Each row of numbers belongs to one of the things below and depends on some of the facts about them. Some rows are named. Which thing is each other row?

Known rows:
k_207: [  6  19   8  -3  31 -23   2 -16   6   5  22  -7 -15  -5  -8  24  -4   2
 -15 -10   0   8  -6 -18   7  -6  19  39  19 -10  11]
k_525: [  3  -9   0  10 -11   8  -1   3  -8   6   6  24  17  -3  12 -19   2   1
   0  -4 -17   6   2  17   8  10  -2 -23  -5   8   3]
k_377: [-10  11 -11  -6  -4  -4   4   6   8 -23 -30 -54   1  30 -13  10  12   3
  16  18  15 -19  -6  -6  -5 -19 -12   0 -26  -6 -11]
k_698: [  7  23  -4   1  24 -20  10   6 -11 -10   9 -21 -21  18  -9  15  -2 -12
  -5 -10  11   3   2 -28  20  -8   9  51  14   2  -2]
k_99: [  8  13 -13 -10   5  -6  10  22   0 -11   5 -22 -10  22 -11  -7  -1  -2
  -3   8  10 -10   6  -7   4 -14  -5  17  -3   4  -5]
k_35: [ 10  16 -13 -10   4  -3  11  24  -2 -13   3 -22 -10  25 -10  -8   1  -1
  -2   6   8 -12   6  -9   3 -17  -7  20  -3   6  -5]
k_30: [-14 -17   8  12 -22   5  -1 -15  -7  11   3   7   3 -16  10 -14   3   7
   1   4  -1   5   7  15   9  18 -12 -21 -11  -4  -5]
k_565: [ -8 -10 -13  14 -33  12   7   3 -16  -8  -6  -8 -12   2  11 -17   6 -11
   1  12  12  -7  13   2  21   6 -17   1 -18   4 -12]
k_715: [  6  -9   4   1 -16   2  12   1 -10  10  10  35   2 -12   8 -21  -4   7
  -5   4   1  11  -2   4  -1   1  -2 -12  -4  -7  12]
k_329: [-15 -16  12   9 -23   4   2  -9 -13  11   1   8   6 -14   8 -17   5   6
   7   0   1   8   8  15  10  21 -14 -23  -6  -1  -5]
k_319: [  1  14   9 -21  14 -23   5  13  13  -4 -15 -15  25  24 -16  -1   2  19
  13   2   3   0 -19   3 -17 -13   0 -21 -10 -10   5]
k_687: [  0   9   3   1  32 -12  -3 -12   3   6  20  -6  -3   9  -9  25  -1   5
 -11  -7  -9   3 -13  -9   5  -1  19  35  23   7   2]
k_500: [-13 -15  11   8 -22   5   0 -12  -9  10   5   9   3 -15   9 -14   4   6
   3   1   1   4   9  13   8  19 -14 -19  -9  -2  -3]
k_625: [  2  -8   0   3 -13  -1   7   5  -6   5  10  24   5  -7   8 -25  -3   2
  -9   3  -4   4  -2   5   9   3  -2 -14  -7  -4   7]
k_17: [  3 -10  -6   6  -6   2  -2  -1   0   3  15  20   6 -14   5 -26  -6   4
 -20   6 -13   1  -2   8  14   1   5 -13  -9  -5   7]
k_679: [  4  10   8   2  25  -5  -8  -8   0  12  11  -5  -5   5   0  32   0  -8
   3 -10  -9   3   0 -14  -7   8   6  30  31   4  -2]
k_662: [-16 -18 -23  12 -12  10 -26 -35  30  -4   8   2 -11 -44   0  -2  -8   2
 -34  14 -11 -11   0  31  14  -3  23 -14 -25   2   6]
k_256: [-13 -15   3  11 -21  10  -2 -12  -8   6   2   6   1 -16   8 -13   1   6
  -2   4  -1   5   9  11   9  15 -11 -17 -12  -2  -6]
k_312: [ 13  12 -11 -20   8   9  -4  36   6  -2   1 -27 -13  14  -2   0  -5 -22
 -10   2  12 -13  10 -14  -9  -9  -8  15   5  -4  -8]
k_18: [ -3 -16  -2   7 -13   7   2  -1  -6   9  13  27  16   3  12 -24   4   7
 -12  10 -17  -1  -7  15   7   7   1 -15  -2   6   5]

Some facts about the things:
Π: points at; κ: is of sort; ζ: belongs to class
k_11 Π: k_224, k_978
k_119 Π: k_843, k_679
k_13 Π: k_741
k_148 Π: k_777, k_656, k_515
k_149 Π: k_632, k_27
k_17 Π: k_550, k_762
k_175 Π: k_977
k_177 Π: k_537, k_378
k_18 Π: k_282, k_31
k_182 Π: k_314
k_184 Π: k_289, k_177, k_368, k_270, k_397, k_486
k_192 Π: k_28, k_982
k_199 Π: k_814
k_201 Π: k_825, k_623
k_207 Π: k_477
k_211 Π: k_944
k_212 Π: k_825, k_944
k_214 Π: k_807
k_224 Π: k_492
k_241 Π: k_687, k_355, k_434
k_249 Π: k_807
k_254 Π: k_119, k_35
k_256 Π: k_282, k_959
k_27 Π: k_329, k_865, k_588, k_182, k_314, k_765, k_583
k_270 Π: k_214, k_11
k_282 Π: k_17
k_283 Π: k_139
k_289 Π: k_540
k_30 Π: k_825, k_254, k_314
k_31 Π: k_777, k_647, k_944, k_676
k_314 Π: k_434, k_33
k_319 Π: k_486, k_139
k_325 Π: k_847, k_750
k_329 Π: k_444, k_139
k_33 Π: k_492
k_333 Π: k_741, k_434, k_742
k_355 Π: k_693, k_33
k_363 Π: k_454
k_368 Π: k_661, k_486
k_378 Π: k_783
k_397 Π: k_903
k_407 Π: k_363, k_586, k_667
k_421 Π: k_632, k_742
k_43 Π: k_17, k_629
k_434 Π: k_11
k_44 Π: k_783
k_444 Π: k_565
k_454 Π: k_783
k_46 Π: k_509, k_149
k_470 Π: k_898
k_483 Π: k_773
k_486 Π: k_742
k_500 Π: k_873
k_507 Π: k_939
k_509 Π: k_804, k_44, k_773
k_515 Π: k_963, k_760
k_525 Π: k_363, k_201
k_537 Π: k_903
k_540 Π: k_214
k_55 Π: k_182
k_567 Π: k_46, k_525
k_569 Π: k_537, k_623
k_583 Π: k_346
k_588 Π: k_693, k_492, k_477
k_601 Π: k_903, k_898
k_618 Π: k_333, k_623, k_149
k_623 Π: k_939
k_624 Π: k_44
k_625 Π: k_554, k_814
k_627 Π: k_569
k_632 Π: k_270, k_139
k_637 Π: k_33
k_656 Π: k_43, k_31
k_661 Π: k_828, k_957
k_662 Π: k_637
k_664 Π: k_760
k_667 Π: k_537, k_515, k_207, k_314, k_843
k_673 Π: k_807, k_781
k_676 Π: k_828, k_249, k_588
k_679 Π: k_263
k_687 Π: k_18, k_828, k_662
k_693 Π: k_637
k_701 Π: k_773, k_207, k_977
k_715 Π: k_540, k_939
k_729 Π: k_977, k_765, k_241
k_731 Π: k_662, k_377, k_569
k_741 Π: k_637
k_742 Π: k_355, k_781
k_750 Π: k_540, k_35, k_773, k_315
k_76 Π: k_773
k_760 Π: k_249, k_647, k_486, k_679
k_762 Π: k_693, k_647, k_637, k_477
k_765 Π: k_865
k_773 Π: k_977
k_781 Π: k_214, k_807, k_492
k_783 Π: k_346
k_796 Π: k_363
k_800 Π: k_825, k_139
k_804 Π: k_547, k_957, k_17, k_454
k_814 Π: k_282, k_31
k_825 Π: k_149
k_836 Π: k_762
k_843 Π: k_823, k_978, k_550
k_845 Π: k_289
k_846 Π: k_13
k_847 Π: k_148, k_903
k_848 Π: k_847, k_982
k_873 Π: k_537, k_760
k_875 Π: k_329
k_880 Π: k_289, k_741, k_957, k_814, k_377
k_903 Π: k_588
k_908 Π: k_254, k_263
k_939 Π: k_224, k_477
k_944 Π: k_823, k_289, k_550
k_957 Π: k_978, k_742
k_958 Π: k_509, k_500
k_963 Π: k_629
k_977 Π: k_289
k_978 Π: k_224, k_637, k_807, k_673
k_980 Π: k_554, k_5
k_982 Π: k_444
k_986 Π: k_777, k_944
k_989 Π: k_175, k_980
{k_11, k_164, k_186, k_207, k_33, k_509, k_569, k_66, k_679, k_687, k_698, k_742, k_773, k_777, k_845, k_880, k_903, k_939, k_952} κ d
{k_112, k_129, k_13, k_139, k_199, k_303, k_319, k_377, k_397, k_479, k_483, k_540, k_554, k_64, k_735, k_741, k_765, k_814, k_836, k_855, k_908, k_957, k_963} κ c
{k_119, k_148, k_17, k_175, k_18, k_184, k_189, k_192, k_201, k_212, k_214, k_241, k_254, k_256, k_263, k_27, k_270, k_282, k_283, k_29, k_293, k_30, k_31, k_314, k_329, k_346, k_355, k_378, k_38, k_407, k_421, k_486, k_492, k_5, k_500, k_515, k_525, k_537, k_547, k_565, k_567, k_583, k_586, k_588, k_601, k_618, k_623, k_625, k_627, k_629, k_634, k_637, k_656, k_662, k_664, k_667, k_673, k_684, k_693, k_701, k_715, k_731, k_734, k_750, k_762, k_783, k_800, k_804, k_823, k_828, k_843, k_846, k_847, k_865, k_873, k_944, k_959, k_977, k_986, k_989} κ a
{k_149, k_289, k_325, k_333, k_363, k_368, k_43, k_434, k_444, k_468, k_507, k_632, k_724, k_76, k_807, k_848, k_875, k_898, k_958, k_993} κ e
{k_177, k_182, k_211, k_224, k_249, k_28, k_312, k_315, k_35, k_360, k_44, k_454, k_46, k_470, k_477, k_55, k_550, k_609, k_624, k_647, k_661, k_676, k_729, k_760, k_781, k_796, k_8, k_825, k_91, k_978, k_980, k_982, k_99} κ b
{k_11, k_119, k_139, k_148, k_177, k_192, k_201, k_211, k_256, k_27, k_28, k_282, k_289, k_30, k_329, k_346, k_355, k_368, k_377, k_421, k_43, k_492, k_500, k_537, k_540, k_565, k_627, k_647, k_656, k_66, k_662, k_664, k_667, k_729, k_734, k_750, k_762, k_796, k_800, k_828, k_847, k_855, k_875, k_91, k_957, k_963, k_977, k_980, k_986} ζ flapla
{k_112, k_18, k_199, k_214, k_224, k_263, k_270, k_315, k_325, k_33, k_333, k_507, k_554, k_567, k_569, k_637, k_676, k_684, k_687, k_693, k_731, k_781, k_783, k_8, k_843, k_939, k_952, k_959, k_982} ζ doste
{k_129, k_164, k_182, k_184, k_283, k_29, k_31, k_312, k_363, k_454, k_468, k_586, k_601, k_623, k_846, k_898, k_908, k_958} ζ madrok
{k_13, k_249, k_303, k_378, k_434, k_486, k_5, k_515, k_525, k_547, k_55, k_588, k_609, k_634, k_673, k_701, k_724, k_76, k_765, k_807, k_823, k_836, k_978} ζ vagrom
{k_149, k_175, k_186, k_212, k_254, k_360, k_38, k_550, k_583, k_618, k_64, k_777, k_825, k_865, k_880, k_903, k_944, k_989} ζ trastedam
{k_17, k_207, k_241, k_293, k_319, k_35, k_407, k_44, k_46, k_470, k_477, k_479, k_483, k_509, k_624, k_625, k_629, k_632, k_661, k_698, k_715, k_741, k_742, k_760, k_773, k_804, k_814, k_848, k_873, k_99, k_993} ζ stugrir
{k_189, k_314, k_397, k_444, k_679, k_735, k_845} ζ taskidel

Rows to name:
No name comes twice in this set of rows, the named rows included.
[-16   8  17   0  24 -13  -1 -30   3   7  -1  -8 -20 -21 -17  45 -10   4
  15 -22  21  27  -3  -3 -11   4  19  29  18   4  -5] | k_11
[ -1 -14   1  -1 -19   9  19   1  -5   2 -18  59  -3 -17   4   4  -7  -6
  35 -13  31  35 -10  27 -25  -3  11 -21   4  26   6] | k_673
[  1 -10  -4  11  -2   1  -3  11  -7   4   5  21  17 -11   3 -27 -11   7
 -10  -9 -14  10  -3  11  13   3   4 -18 -12   4  -1] | k_804
[  9   6  12 -24  18   3 -14  16  15  15  12 -10   2  -5  -5   2  -5 -10
 -12  -5  -3  -2   7  -2 -19   4  -1  -8  11 -11   1] | k_182
[ 11  -9 -19  18 -12  36   2  -8 -11   4  12  35   9 -15  20 -11   4  12
 -17  14 -26  13   6  -2 -13  -5  -9  -4 -12 -15  11] | k_701
[ -5   8  -4  -7  31 -19  -2 -27  24   1  15   2 -19  -7 -12  39  -6  -5
 -16  -4   5   1 -17   6   1  -9  40  34  22  14  11] | k_33
[-13 -11 -15  20 -25  12  -1  11 -16 -11 -11 -15  -3   3   4 -22  -3 -11
   5   0   6  -5  11  10  27   9 -15  -4 -21  16 -22] | k_346
[ -2   4  16  15  20  16   5 -35 -18  -6  -8   2 -14 -27   0  36   3  19
   1 -18  -3  25   0 -43 -16  -6   9  37  12 -23   4] | k_289
[  6  16 -15 -10   0 -12  -8  19  15 -19 -29 -38   3  25 -15  11  -2  -3
  17  18   9 -24  -5 -12 -17 -18 -15  -7 -17  -9  -6] | k_64
[ 12 -12   6  -6 -10  13  -7  15  -1  19  12  21   5 -19  22 -21  -6 -15
 -20  -2  -8   2   5  -6  -3  14  -6 -17   1 -20   8] | k_31
[  4  16 -10   3  18 -10   9   2 -11  -8  11 -20 -17  29  -6  20   3 -12
  -3  -3   5  -6  -6 -22  15  -6  10  53  20  13  -4] | k_952
[-13   3   4  -5   4   4  -3  -5   2   1   2 -26  -3  -1 -12   8   4  13
   4   5   2   2  11   7 -12   2 -10   1  -4   2 -11] | k_980
[  9 -12   9  -6  -9  10  -4  21  -4  17   5  23   5 -16  17 -20  -9 -20
  -8  -8   1   4   5  -2  -1  15  -6 -19   3 -11   3] | k_283

The same things again, as new rows of numbers:
Some things and their rows:
k_315: [-13 -36 -30   6  10  16  20 -23 -18  25 -11 -26 -20   9]
k_289: [ 30 -14 -38  28  12  33  35 -31  -4   4 -50  -4 -15  14]
k_729: [ -9 -37 -35  16  14  15  14 -17  -6   3 -31  -7 -24  27]
k_679: [ 12 -37 -31   0  -4  46  20 -24 -14 -13 -29 -21 -10  15]
k_355: [ -9 -17 -47 -13  -5  -6  35 -20  -5 -15 -35  -9 -22  18]
k_800: [ -5 -28 -45  -3  -9  -3  23 -32  -2 -11 -27   4 -17  12]
k_750: [ -5 -22 -58   7  -7   1  16 -27   1  -4 -37  -1 -17  15]
k_368: [ 29 -16 -23  15  11  29  44 -35  -7  -4 -39   0 -17  10]
k_329: [ -5 -28 -45  -4  -9  -2  23 -32  -2 -11 -25   4 -18  11]
k_952: [  1 -30 -32   5  -7  41  33 -36 -22  16 -21 -29 -27   6]
k_500: [ -5 -27 -49  -2  -8  -3  24 -30  -2 -11 -27   1 -18  12]
k_31: [  4 -27 -50  -9 -11   5  12 -14   0 -17 -22 -10 -11   1]
k_378: [ -1 -20 -22 -19 -18   1   2 -25  10 -12 -32   3 -16  10]
k_939: [  7 -35 -35   7   5  34  34 -36 -20 -12 -33 -32 -25  17]
k_977: [ -2 -18 -70  14  -8   3   8 -22   2   2 -42  -2 -19  21]
k_625: [  0 -27 -47 -10 -15   7  12 -10  -4 -14 -29  -2   0   7]
k_583: [ -9 -13 -39   2 -15   0  18 -17  -8 -19 -20  10 -16   7]
k_875: [ 30 -17 -24  14  11  30  46 -35  -6  -3 -39   0 -17  10]
k_283: [  2 -28 -45  -9 -11   4  12 -17  -1 -18 -22  -9  -9  -2]
k_978: [-17 -40 -14  -2  16  10  20  -6  -2 -10 -53 -21 -11  15]

Rows to name:
No name comes twice in this set of rows, the named rows included.
[  2 -28 -52  -4 -10   4   9 -16   0 -16 -26 -11  -7  -1] | k_184
[  4 -38 -43 -15 -11   1  16 -20   9 -11 -35   0 -13   6] | k_515
[ 10 -38 -31   0  -6  46  27  -8 -14 -15 -38 -16 -14  16] | k_207
[ -7 -45 -26   8  15  11  21 -21  -8  -3 -21  -2 -23  23] | k_177
[ -5 -31 -27   8 -10  42  39 -28 -13  15 -31 -11 -30  10] | k_66
[  3 -49 -57  -7  -3  -4  37 -30  -1 -16 -18   6 -17   8] | k_537
[-19 -23 -45  -7 -13   0  38 -23  -5  12 -29  -8 -14  -1] | k_492
[ 15 -27 -50  21  -8  53   4  -6  -9  -1 -50 -14 -14  23] | k_773
[ -4 -45 -26   2   8  21  11   0 -10  -6 -25  -8  -4  16] | k_470
[-11 -38 -26   2   5  24  16  -2  -9  16 -16 -19 -14  -1] | k_312
[  2 -24 -47  -8 -11   4  13 -14   0 -17 -26 -12  -9   0] | k_846
[-22 -42 -23  20  22   5  18 -34 -19  -9 -39 -33  -3   6] | k_781
[  4 -35 -20   4  -8  43  23 -17 -15 -20 -43 -15  -7  10] | k_742
[ -4 -24  -3  -1   5  18  -8 -15  -7 -13 -14 -10 -18  14] | k_454

